Below is a small trained network, with its code and all its weights. Each question gives an input and a class and asks what happens when units are switched off, that is, made to give their printed mean instead of their output.

import numpy as np


def w(rows, s, z=0):
    codes = np.array(rows[::2]) - 128.0
    scale = np.full(codes.shape[1], s)
    scale[-1] = z or s
    return codes * scale


def f(y):
    return np.maximum(y, 0)


def log_softmax(a):
    a = a - a.max(-1, keepdims=True)
    return a - np.log(np.exp(a).sum(-1, keepdims=True))


def net(x, mask):
    res = np.array(x, float).reshape(1, 6) / 4 @ E
    y = f(res @ A[0][:, :-1].T + A[0][:, -1])
    res = res + np.where(mask, y, B[0][:, -1]) @ B[0][:, :-1]
    return log_softmax(res[-1] @ U[:, :-1].T + U[:, -1])


A, B = {}, {}
E = w([
[178,116,230,162,143,255,203,100,111],'x0',
[82,62,131,205,158,105,127,201,51],'x1',
[174,67,204,91,84,108,5,95,110],'x2',
[54,66,153,75,75,192,145,180,186],'x3',
[237,41,52,126,115,115,151,147,166],'x4',
[179,205,134,55,172,132,109,226,74],'x5',
],0.0081)
A[0] = w([
[78,145,81,122,108,104,89,128,126,63],'neuron 0',
[102,134,116,106,126,90,111,107,150,117],'neuron 1',
[87,84,151,198,128,108,136,211,62,109],'neuron 2',
[173,195,131,62,149,150,131,241,100,37],'neuron 3',
[134,96,134,104,108,139,144,179,145,115],'neuron 4',
[135,171,132,77,114,149,144,86,157,116],'neuron 5',
[150,90,209,98,126,128,48,111,105,86],'neuron 6',
[91,188,74,140,160,145,250,151,139,4],'neuron 7',
[155,129,207,152,137,195,186,106,99,70],'neuron 8',
[164,195,131,199,166,96,111,73,83,134],'neuron 9',
[38,99,159,70,107,180,129,179,172,144],'neuron 10',
[90,129,71,95,124,70,102,140,137,44],'neuron 11',
[113,133,104,131,131,132,147,148,133,115],'neuron 12',
[137,186,125,78,93,124,145,96,179,136],'neuron 13',
[30,209,211,134,135,145,109,101,90,35],'neuron 14',
[78,102,105,186,110,130,156,44,167,107],'neuron 15',
[211,83,100,133,127,150,159,148,126,218],'neuron 16',
],0.013,0.0029)
B[0] = w([
[103,183,164,183,130,159,180,159,172,187],'neuron 0',
[83,144,149,141,148,160,135,151,106,170],'neuron 1',
[141,134,105,72,253,239,61,60,117,238],'neuron 2',
[6,44,193,193,121,78,134,26,94,231],'neuron 3',
[162,156,83,129,97,97,153,99,128,169],'neuron 4',
[123,121,105,136,235,182,83,120,100,186],'neuron 5',
[175,145,165,142,26,156,35,190,96,227],'neuron 6',
[209,135,175,106,10,146,7,200,102,246],'neuron 7',
[36,248,147,176,156,149,181,181,175,241],'neuron 8',
[212,194,80,106,94,82,204,71,80,227],'neuron 9',
[233,217,82,128,119,48,198,66,63,235],'neuron 10',
[75,201,136,145,104,173,190,196,188,204],'neuron 11',
[178,105,141,140,130,124,101,142,130,157],'neuron 12',
[141,97,93,93,229,210,85,104,101,194],'neuron 13',
[114,8,24,98,91,98,142,173,239,251],'neuron 14',
[35,55,192,146,125,70,100,74,65,236],'neuron 15',
[68,95,34,90,107,98,149,175,203,211],'neuron 16',
],0.013,0.012)
U = w([
[167,145,199,127,16,151,2,212,93,111],'0',
[37,245,186,181,146,167,199,203,187,87],'1',
[26,46,211,186,111,63,124,39,67,208],'2',
[122,29,27,61,107,85,155,169,250,251],'3',
[210,201,89,101,117,57,222,77,51,117],'4',
[131,133,120,78,254,228,60,98,113,90],'5',
[127,103,142,72,141,95,152,196,119,145],'6',
[165,68,232,72,197,92,185,178,134,24],'7',
],0.0069,0.0026)

Each question gives the input, the list of numbers given to net, and the class t.
The units are the neurons (one row each of A and B). Each row of codes is followed by its name. A weight is (code - 128) times the scale printed after its matrix; where a second scale follows, it is the last column's (A, B and U).
mask holds one flag per neuron, in row order. A switched-off neuron (its flag False) gives its mean, the last column of its row in B, instead of its output. The means were averaged over made-up inputs and are rounded, as every weight is.
A unit's drop is (log p(t) with every unit on - log p(t) with that unit switched off) / (log p(t) with every unit on - log p(t) with every unit switched off).
The circuit of an input: a set's keep is (log p(t) with only the set's units on - log p(t) with every unit switched off) / (log p(t) with every unit on - log p(t) with every unit switched off). Starting from the 12 units with the biggest drops (on a tie, the unit counted first), units are removed one at a time, each time the one whose removal leaves the highest keep (on an exact tie, the one counted first), for as long as the keep stays at least 0.8.
units of the circuit, in order: the units of the circuit, biggest drop first
unit that matters most: the unit with the biggest drop
k most important neurons: the k neurons with the biggest drops, biggest first
drop when u is switched off: that unit's drop, to one decimal
input [-8,-3,7,8,0,1], class 1: unit that matters most	neuron 11
input [-1,3,-5,7,-3,-5], class 4: 2 most important neurons	(neuron 10; neuron 3)
input [-7,-4,1,6,-8,-6], class 3: 4 most important neurons	(neuron 14; neuron 8; neuron 3; neuron 13)
input [8,5,-3,3,8,-8], class 1: 2 most important neurons	(neuron 8; neuron 14)
input [-7,7,0,0,0,-3], class 1: 4 most important neurons	(neuron 11; neuron 0; neuron 13; neuron 5)
input [4,-1,-7,-1,5,3], class 0: 2 most important neurons	(neuron 7; neuron 14)
input [-7,-8,-6,-6,2,-8], class 2: 2 most important neurons	(neuron 15; neuron 2)
input [-3,3,5,-7,-4,-1], class 4: 2 most important neurons	(neuron 9; neuron 7)
input [-1,8,1,6,-5,-5], class 5: 3 most important neurons	(neuron 2; neuron 9; neuron 3)
input [1,-7,-2,6,-7,-4], class 3: 4 most important neurons	(neuron 14; neuron 2; neuron 9; neuron 3)
input [-1,3,-3,-4,-4,6], class 2: 2 most important neurons	(neuron 3; neuron 10)
input [8,-5,-6,-3,5,6], class 1: 2 most important neurons	(neuron 8; neuron 6)
input [6,-4,4,-4,8,-3], class 3: drop when neuron 11 is switched off	0.1
input [0,5,-5,5,-5,4], class 0: drop when neuron 16 is switched off	1.0
input [6,8,1,3,-2,6], class 5: drop when neuron 4 is switched off	0.0
input [-2,2,3,-6,2,4], class 4: units of the circuit, in order	(neuron 9)
